Below are the code and all the weights of a small trained network. Each question names an input and a target symbol and asks about switching units off, where a switched-off unit gives its printed mean instead of its output.

import numpy as np


def w(rows, s, z=0):
    codes = np.array(rows[::2]) - 128.0
    scale = np.full(codes.shape[1], s)
    scale[-1] = z or s
    return codes * scale


def f(y):
    return np.maximum(y, 0)


def softmax(a):
    e = np.exp(a - a.max(-1, keepdims=True))
    return e / e.sum(-1, keepdims=True)


def log_softmax(a):
    a = a - a.max(-1, keepdims=True)
    return a - np.log(np.exp(a).sum(-1, keepdims=True))


def net(x, mask):
    ids = ['αβδζθλμπστφψω'.index(c) for c in x.split()]
    T = len(ids)
    res = E[ids] + P[:T]
    r = res
    for j in range(3):
        rows = slice(2 * j, 2 * j + 2)
        q, k, v = (r @ M[0][rows].T for M in (Q, K, V))
        z = softmax(np.where(np.tri(T) > 0, q @ k.T / 2**0.5, -1e9)) @ v
        o = O[0][rows]
        res = res + np.where(mask[j], z, o[:, -1]) @ o[:, :-1]
    y = f(res @ A[0][:, :-1].T + A[0][:, -1])
    res = res + np.where(mask[3:15], y, B[0][:, -1]) @ B[0][:, :-1]
    return log_softmax(res[-1] @ U[:, :-1].T + U[:, -1])


Q, K, V, O, A, B = {}, {}, {}, {}, {}, {}
E = w([
[94,164,249,182,82,143,204,113,168,129,99,66],'α',
[210,111,119,178,115,153,112,144,131,190,103,100],'β',
[183,67,127,162,151,102,98,56,78,45,143,231],'δ',
[52,26,184,231,182,93,133,219,101,120,119,137],'ζ',
[70,106,185,120,166,177,69,73,239,88,52,92],'θ',
[175,144,201,172,187,51,78,119,93,101,223,140],'λ',
[212,130,161,91,122,118,157,205,143,53,137,37],'μ',
[159,254,103,144,132,108,97,69,176,185,122,191],'π',
[40,66,177,121,64,104,110,93,66,221,107,158],'σ',
[151,174,28,143,181,103,59,194,161,84,91,129],'τ',
[70,142,188,5,187,86,10,132,146,163,150,117],'φ',
[65,86,134,133,155,200,87,145,100,123,7,193],'ψ',
[108,158,120,114,155,109,215,225,164,214,106,124],'ω',
],0.0097)
P = w([
[120,165,151,186,152,63,122,140,94,140,82,131],'0',
[157,193,139,118,142,227,185,84,116,158,163,67],'1',
[140,134,125,155,87,116,61,176,190,145,131,176],'2',
[95,143,114,124,149,200,180,99,147,133,180,77],'3',
[115,159,132,166,188,51,127,98,37,170,78,78],'4',
[96,92,109,120,133,152,171,107,188,92,170,109],'5',
[151,130,159,155,57,152,40,203,196,136,152,213],'6',
[105,96,105,109,157,148,173,95,159,129,155,99],'7',
[155,187,164,163,182,32,89,81,26,177,26,74],'8',
[139,88,104,109,142,140,159,105,180,106,148,116],'9',
[193,181,240,133,61,114,1,229,168,162,78,196],'10',
[146,89,110,100,147,143,158,105,164,130,134,108],'11',
[172,165,187,160,147,69,70,130,92,199,43,79],'12',
[142,92,105,97,143,137,157,107,171,119,146,116],'13',
],0.011)
Q[0] = w([
[128,97,139,114,27,184,96,175,235,89,224,251],'head 0',
[183,150,207,145,39,80,64,234,116,139,53,109],'head 0',
[199,106,158,176,98,20,90,156,169,222,3,148],'head 1',
[111,169,98,146,219,116,164,70,47,162,79,47],'head 1',
[143,82,156,114,19,122,101,202,233,92,181,252],'head 2',
[173,156,162,164,98,30,65,188,130,211,8,127],'head 2',
],0.0071)
K[0] = w([
[109,115,70,129,197,43,191,30,57,124,67,55],'head 0',
[149,192,213,180,154,58,78,168,86,137,14,95],'head 0',
[199,179,226,139,140,80,97,158,74,158,29,172],'head 1',
[149,106,148,119,19,255,72,212,248,109,237,228],'head 1',
[145,135,102,136,230,8,172,42,47,141,13,45],'head 2',
[172,210,203,123,100,99,68,192,93,172,28,120],'head 2',
],0.0079)
V[0] = w([
[165,230,155,95,112,197,185,54,192,170,221,65],'head 0',
[59,82,158,105,142,254,131,55,190,138,13,116],'head 0',
[126,73,227,116,132,81,109,45,79,68,188,158],'head 1',
[30,120,203,79,202,102,166,187,156,136,171,56],'head 1',
[156,175,74,28,188,114,98,122,197,36,141,179],'head 2',
[212,98,151,187,129,185,187,182,172,53,149,9],'head 2',
],0.0076)
O[0] = w([
[171,93,152,180,114,107,149,130,245,179,125,104,93],'head 0',
[147,59,92,168,128,224,113,108,147,110,61,128,110],'head 0',
[99,127,168,110,224,158,158,88,114,160,171,105,30],'head 1',
[185,94,189,77,159,89,149,138,88,147,41,84,111],'head 1',
[168,164,175,63,145,159,146,155,187,87,138,187,2],'head 2',
[173,143,198,172,90,180,139,187,84,133,163,60,120],'head 2',
],0.012,0.0035)
A[0] = w([
[200,57,112,115,147,148,156,30,197,144,172,85,74],'neuron 0',
[144,125,187,155,106,223,185,42,123,91,174,106,171],'neuron 1',
[190,127,146,174,129,144,150,216,145,139,176,82,240],'neuron 2',
[218,136,98,47,200,162,136,181,230,71,147,53,145],'neuron 3',
[122,79,122,124,3,168,184,148,154,135,126,62,20],'neuron 4',
[158,132,104,143,143,63,43,155,135,130,99,113,123],'neuron 5',
[165,117,199,154,144,127,119,108,133,242,146,87,252],'neuron 6',
[154,144,170,57,114,86,85,160,96,62,27,213,201],'neuron 7',
[187,84,171,117,128,236,115,144,182,111,4,90,170],'neuron 8',
[179,101,122,96,38,134,139,120,189,143,147,93,98],'neuron 9',
[119,128,173,117,144,207,213,67,162,164,156,74,135],'neuron 10',
[120,213,116,162,68,190,74,155,65,135,194,152,151],'neuron 11',
],0.0064,0.0022)
B[0] = w([
[117,162,130,61,99,106,119,155,135,2,169,136,205],'neuron 0',
[141,95,116,164,54,117,144,97,96,89,154,103,180],'neuron 1',
[171,143,130,141,178,160,141,187,139,83,54,92,234],'neuron 2',
[49,164,92,120,105,130,83,224,78,157,131,80,196],'neuron 3',
[113,134,43,91,165,141,140,47,112,162,96,113,214],'neuron 4',
[147,126,136,164,94,92,177,129,119,200,126,104,216],'neuron 5',
[147,96,147,108,194,102,66,115,180,82,107,125,236],'neuron 6',
[214,78,127,97,107,182,221,102,154,117,146,125,226],'neuron 7',
[71,200,181,151,123,165,153,89,120,212,194,168,254],'neuron 8',
[121,175,60,48,133,141,102,118,136,132,127,122,198],'neuron 9',
[166,117,112,93,74,82,165,53,145,114,160,106,190],'neuron 10',
[85,144,128,151,137,181,126,182,130,36,137,139,228],'neuron 11',
],0.0077,0.0078)
U = w([
[175,125,150,139,10,65,207,97,129,166,114,87,95],'α',
[145,81,50,103,146,203,84,116,148,61,66,121,167],'β',
[156,109,134,103,79,150,203,155,142,51,184,179,133],'δ',
[135,58,178,225,206,123,127,131,151,169,85,104,161],'ζ',
[45,188,144,111,175,178,111,94,130,104,174,143,32],'θ',
[165,125,207,127,169,97,85,166,163,44,90,125,123],'λ',
[134,138,125,49,121,143,127,147,16,125,136,65,2],'μ',
[149,167,111,161,111,61,100,93,254,137,137,206,118],'π',
[86,82,63,107,137,65,101,49,115,152,116,124,125],'σ',
[67,161,109,200,52,119,80,189,123,126,112,112,172],'τ',
[117,159,186,47,166,77,60,130,129,185,173,132,149],'φ',
[138,138,166,181,141,215,159,102,118,205,130,200,157],'ψ',
[164,127,96,64,217,145,196,127,176,169,83,156,162],'ω',
],0.0069,0.0042)

Each question gives the input, a string of symbols that net reads in full, and the target symbol t.
The units are the heads (2 rows each of Q, K, V and O) and the neurons (one row each of A and B). Each row of codes is followed by its name. A weight is (code - 128) times the scale printed after its matrix; where a second scale follows, it is the last column's (O, A, B and U).
mask holds one flag per unit, heads first, then neurons. A switched-off unit (its flag False) gives its mean, the last column of its rows in O or B, instead of its output. The means were averaged over made-up inputs and are rounded, as every weight is.
A unit's drop is (log p(t) with every unit on - log p(t) with that unit switched off) / (log p(t) with every unit on - log p(t) with every unit switched off).
The circuit of an input: a set's keep is (log p(t) with only the set's units on - log p(t) with every unit switched off) / (log p(t) with every unit on - log p(t) with every unit switched off). Starting from the 12 units with the biggest drops (on a tie, the unit counted first), units are removed one at a time, each time the one whose removal leaves the highest keep (on an exact tie, the one counted first), for as long as the keep stays at least 0.8.
circuit, biggest first: the units of the circuit, biggest drop first
top k neurons: the k neurons with the biggest drops, biggest first
which heads matter: for each layer, one digit per head in row order, 1 if its drop is at least 0.15 and else 0, layers parted by /
input ω δ σ β ζ, target σ: which heads matter => 001
input ω λ φ δ β ω φ β π ζ λ, target π: which heads matter => 011
input ω α β β β, target τ: circuit, biggest first => head 1; neuron 7
input β δ β ω β ω α, target τ: circuit, biggest first => head 2; neuron 7
input σ ψ α δ α β σ τ τ λ ψ δ μ, target β: which heads matter => 111
input μ ψ β, target λ: which heads matter => 101
input β β δ, target τ: which heads matter => 011
input β φ ω ω ω β β, target α: which heads matter => 010
input φ ω μ σ δ, target λ: which heads matter => 101
input τ δ β θ σ ψ, target ψ: which heads matter => 100
input δ π δ β β, target θ: circuit, biggest first => head 1; head 0
input ζ α α λ τ θ, target θ: top 3 neurons => neuron 8; neuron 0; neuron 3
input τ μ ζ β θ α β, target ψ: top neuron => neuron 8
input π π τ, target π: circuit, biggest first => head 2; head 0
input ψ β σ τ τ π σ α β β ω, target τ: which heads matter => 011
input β ω φ σ τ β φ π μ, target ω: which heads matter => 001
input β δ ψ σ α θ τ β β, target δ: top 2 neurons => neuron 7; neuron 11
input μ τ ω ζ β β λ θ μ, target φ: circuit, biggest first => head 1; head 0
input β τ ω δ α μ β β ψ ω β, target β: circuit, biggest first => head 0
input β β π ω ω ζ β σ ζ ω ω, target μ: circuit, biggest first => head 0
input θ τ δ θ β β ζ τ ω ψ, target ψ: circuit, biggest first => neuron 8; head 0; head 2
input λ φ β τ α β β σ σ θ, target θ: which heads matter => 100
input β π φ σ ζ τ, target τ: circuit, biggest first => neuron 7; neuron 6; neuron 4
input ω δ π ζ β, target π: circuit, biggest first => head 2; head 1
input β α φ λ, target λ: top 3 neurons => neuron 6; neuron 2; neuron 0
